Below is a small trained network, with its code and all its weights. Each question gives an input and a target symbol and asks what happens when units are switched off, that is, made to give their printed mean instead of their output.

import numpy as np


def w(rows, s, z=0):
    codes = np.array(rows[::2]) - 128.0
    scale = np.full(codes.shape[1], s)
    scale[-1] = z or s
    return codes * scale


def norm(h):
    return h / np.sqrt((h * h).mean(-1, keepdims=True) + 1e-5)


def f(y):
    return np.maximum(y, 0)


def softmax(a):
    e = np.exp(a - a.max(-1, keepdims=True))
    return e / e.sum(-1, keepdims=True)


def log_softmax(a):
    a = a - a.max(-1, keepdims=True)
    return a - np.log(np.exp(a).sum(-1, keepdims=True))


def net(x, mask):
    ids = ['βγδζθμξπφψω'.index(c) for c in x.split()]
    T = len(ids)
    res = E[ids] + P[:T]
    u = 0
    for l in range(3):
        q, k, v = (norm(res) @ M[l].T for M in (Q, K, V))
        z = softmax(np.where(np.tri(T) > 0, q @ k.T / 2**0.5, -1e9)) @ v
        res = res + np.where(mask[u], z, O[l][:, -1]) @ O[l][:, :-1]
        u += 1
        y = f(norm(res) @ A[l][:, :-1].T + A[l][:, -1])
        res = res + np.where(mask[u : u + 8], y, B[l][:, -1]) @ B[l][:, :-1]
        u += 8
    return log_softmax(norm(res)[-1] @ U[:, :-1].T + U[:, -1])


Q, K, V, O, A, B = {}, {}, {}, {}, {}, {}
E = w([
[53,114,5,154,161,97],'β',
[112,132,99,59,103,121],'γ',
[115,130,95,48,91,121],'δ',
[110,128,93,45,88,119],'ζ',
[17,215,149,91,119,138],'θ',
[97,155,75,133,249,77],'μ',
[164,118,80,83,91,114],'ξ',
[204,193,139,147,159,179],'π',
[107,90,173,103,68,112],'φ',
[159,79,158,165,66,150],'ψ',
[135,90,192,207,97,156],'ω',
],0.0014)
P = w([
[116,74,138,82,154,254],'0',
[126,72,137,86,132,236],'1',
[132,74,130,87,119,215],'2',
[133,87,126,90,115,191],'3',
[131,93,119,89,109,166],'4',
[135,108,117,88,104,150],'5',
[131,115,110,93,102,132],'6',
[129,123,105,98,100,119],'7',
[135,133,98,98,99,102],'8',
[141,143,100,104,95,88],'9',
[140,151,100,117,97,71],'10',
[152,163,93,120,95,42],'11',
[152,171,95,127,92,33],'12',
[152,180,92,127,89,16],'13',
],0.0011)
Q[0] = w([
[178,63,129,40,3,130],'L0H1',
[107,19,243,247,244,242],'L0H1',
],0.0056)
K[0] = w([
[178,107,202,227,5,45],'L0H1',
[86,65,144,96,168,254],'L0H1',
],0.0053)
V[0] = w([
[206,177,78,132,151,198],'L0H1',
[5,118,127,63,214,169],'L0H1',
],0.0022)
O[0] = w([
[38,238,2,206,89,144,135],'L0H1',
[217,186,138,125,70,6,254],'L0H1',
],0.0022,0.00082)
A[0] = w([
[117,146,135,136,195,186,248],'L0N1',
[199,133,165,80,136,135,82],'L0N2',
[174,145,201,253,101,102,134],'L0N3',
[128,100,125,69,238,167,184],'L0N4',
[64,177,117,147,209,12,99],'L0N5',
[166,198,168,158,108,80,63],'L0N6',
[149,121,202,84,224,199,222],'L0N7',
[103,151,129,192,143,158,255],'L0N8',
],0.0023,0.00096)
B[0] = w([
[169,95,178,99,153,84,158],'L0N1',
[164,109,134,201,180,130,163],'L0N2',
[112,139,190,122,185,187,169],'L0N3',
[177,2,211,227,50,196,166],'L0N4',
[212,105,91,41,89,196,248],'L0N5',
[22,84,110,138,133,147,186],'L0N6',
[116,222,14,135,113,112,168],'L0N7',
[165,126,147,72,153,106,172],'L0N8',
],0.0025,0.0014)
Q[1] = w([
[166,14,187,99,56,253],'L1H1',
[85,110,61,59,64,220],'L1H1',
],0.0041)
K[1] = w([
[2,32,199,186,212,104],'L1H1',
[145,177,182,200,205,42],'L1H1',
],0.0041)
V[1] = w([
[60,164,239,229,198,50],'L1H1',
[103,71,37,24,12,27],'L1H1',
],0.0012)
O[1] = w([
[141,118,107,112,2,147,6],'L1H1',
[61,106,81,99,247,148,196],'L1H1',
],0.0017,0.0021)
A[1] = w([
[35,94,80,121,57,183,125],'L1N1',
[161,79,110,73,120,141,227],'L1N2',
[47,46,144,192,117,219,7],'L1N3',
[178,3,140,113,128,167,151],'L1N4',
[94,132,75,67,113,97,166],'L1N5',
[171,100,96,105,44,71,230],'L1N6',
[98,230,177,138,195,84,118],'L1N7',
[57,171,198,130,129,119,145],'L1N8',
],0.0023,0.0012)
B[1] = w([
[235,158,92,150,177,210,183],'L1N1',
[87,72,155,151,175,98,254],'L1N2',
[170,183,9,45,157,249,160],'L1N3',
[61,68,159,84,83,66,220],'L1N4',
[139,129,179,179,182,148,244],'L1N5',
[128,153,181,228,103,144,208],'L1N6',
[163,85,77,100,3,117,174],'L1N7',
[184,90,126,116,85,56,159],'L1N8',
],0.0022)
Q[2] = w([
[141,2,131,211,236,181],'L2H1',
[115,209,12,75,171,6],'L2H1',
],0.0052)
K[2] = w([
[130,3,77,231,194,164],'L2H1',
[188,250,57,50,196,33],'L2H1',
],0.0049)
V[2] = w([
[203,102,124,149,6,111],'L2H1',
[85,53,121,80,142,76],'L2H1',
],0.0017)
O[2] = w([
[92,153,88,88,248,143,28],'L2H1',
[120,196,132,217,122,160,255],'L2H1',
],0.0017,0.00075)
A[2] = w([
[70,91,153,139,146,162,163],'L2N1',
[101,210,105,156,136,115,104],'L2N2',
[129,138,153,177,5,172,61],'L2N3',
[139,217,136,196,106,174,75],'L2N4',
[109,159,67,187,182,162,120],'L2N5',
[121,170,188,167,157,65,2],'L2N6',
[155,142,164,129,26,139,105],'L2N7',
[170,115,59,159,109,140,101],'L2N8',
],0.0034,0.0023)
B[2] = w([
[122,179,101,103,115,115,250],'L2N1',
[200,86,124,120,186,160,152],'L2N2',
[143,73,227,225,107,198,147],'L2N3',
[210,197,52,172,253,223,142],'L2N4',
[96,135,97,195,69,79,207],'L2N5',
[105,195,181,83,143,199,145],'L2N6',
[198,127,137,196,80,93,156],'L2N7',
[126,144,170,65,164,145,179],'L2N8',
],0.0038,0.0018)
U = w([
[239,178,103,83,3,27,80],'β',
[221,4,153,101,248,80,74],'γ',
[87,180,113,79,168,99,31],'δ',
[52,195,134,85,183,93,38],'ζ',
[68,202,212,125,182,129,90],'θ',
[79,205,188,117,190,135,113],'μ',
[38,206,25,209,47,80,254],'ξ',
[218,230,55,225,212,242,27],'π',
[30,25,198,67,77,15,217],'φ',
[71,36,16,54,118,240,192],'ψ',
[210,61,213,207,63,177,234],'ω',
],0.0055,0.0023)

Each question gives the input, a string of symbols that net reads in full, and the target symbol t.
The units are the heads (2 rows each of Q, K, V and O) and the neurons (one row each of A and B). Each row of codes is followed by its name. A weight is (code - 128) times the scale printed after its matrix; where a second scale follows, it is the last column's (O, A, B and U).
mask holds one flag per unit, layer by layer, with each layer's heads first. A switched-off unit (its flag False) gives its mean, the last column of its rows in O or B, instead of its output. The means were averaged over made-up inputs and are rounded, as every weight is.
A unit's drop is (log p(t) with every unit on - log p(t) with that unit switched off) / (log p(t) with every unit on - log p(t) with every unit switched off).
The circuit of an input: a set's keep is (log p(t) with only the set's units on - log p(t) with every unit switched off) / (log p(t) with every unit on - log p(t) with every unit switched off). Starting from the 12 units with the biggest drops (on a tie, the unit counted first), units are removed one at a time, each time the one whose removal leaves the highest keep (on an exact tie, the one counted first), for as long as the keep stays at least 0.8.
units of the circuit, in order: the units of the circuit, biggest drop first
unit that matters most: the unit with the biggest drop
k most important neurons: the k neurons with the biggest drops, biggest first
top k neurons in layer l: the k neurons of layer l with the biggest drops, biggest first
input δ π δ β ω ζ ψ θ μ, target γ: top neuron in layer 0 => [L0N5]
input π φ β π ω δ δ, target ω: units of the circuit, in order => [L1H1; L1N6; L2N3]
input π μ γ ω ξ, target ω: units of the circuit, in order => [L1H1; L1N6; L2N3]
input ω μ φ δ, target φ: top 2 neurons in layer 1 => [L1N2; L1N4]
input β ω ξ ω ψ ω θ ψ γ, target ψ: 2 most important neurons => [L0N4; L1N3]
input ζ φ β φ θ δ π ξ, target π: units of the circuit, in order => [L0N5; L0H1; L1N1]
input β μ γ β δ φ μ γ, target φ: units of the circuit, in order => [L0H1; L1N4; L1N1]
input γ φ β μ ψ φ φ π θ θ ψ, target ψ: units of the circuit, in order => [L0H1; L1N3]
input φ φ ω θ θ π φ ω θ, target π: units of the circuit, in order => [L1N4; L2N4]
input π ψ μ ξ ξ, target ξ: top 2 neurons in layer 2 => [L2N5; L2N1]
input π ξ δ ζ μ ψ δ ξ φ ξ μ β ξ ζ, target ξ: units of the circuit, in order => [L0H1; L1N4; L2N5; L1N5]
input ζ π ξ, target π: units of the circuit, in order => [L0H1; L0N5; L1N1]
input θ β φ δ φ δ β ω φ, target ω: 3 most important neurons => [L0N3; L0N7; L2N3]
input β ω δ δ ω β μ μ φ γ ψ φ, target ψ: 2 most important neurons => [L1N3; L0N7]
input ξ β θ θ μ θ γ ω β ψ ζ, target ψ: unit that matters most => L0H1
input β ω π θ δ, target π: units of the circuit, in order => [L0H1; L1N1; L0N5; L1N5]
input ω θ θ ξ δ ζ γ ψ μ γ, target ψ: 2 most important neurons => [L0N4; L1N1]
input π δ γ ζ δ δ β θ δ θ ω φ ζ, target ω: units of the circuit, in order => [L0N4; L1H1; L0N3; L0H1]
input ψ ξ φ, target ψ: 2 most important neurons => [L1N3; L0N5]
input θ ψ φ ξ μ μ φ π ψ ω φ, target ω: most important neuron => [L0N3]
input ω π ω β, target ξ: 2 most important neurons => [L2N5; L0N7]
input δ φ θ π ω ψ θ π δ ω β γ, target ω: 2 most important neurons => [L0N4; L0N3]
input ψ θ ξ θ θ ξ ζ ψ μ, target γ: 3 most important neurons => [L0N5; L0N4; L2N1]
input δ ω π ω φ δ θ π θ, target π: 2 most important neurons => [L1N4; L0N5]
input ξ π β, target ξ: top 2 neurons in layer 0 => [L0N8; L0N7]
input δ μ θ ξ μ θ ω ψ μ π ω ξ, target ω: 2 most important neurons => [L0N3; L0N4]
input μ θ ξ, target ξ: 2 most important neurons => [L0N5; L2N1]
input γ ζ γ π ξ δ ξ β δ, target ξ: 2 most important neurons => [L1N4; L2N5]
input ψ θ δ φ, target φ: top neuron in layer 0 => [L0N6]
input ζ γ φ θ π φ δ γ, target φ: 2 most important neurons => [L1N4; L0N4]
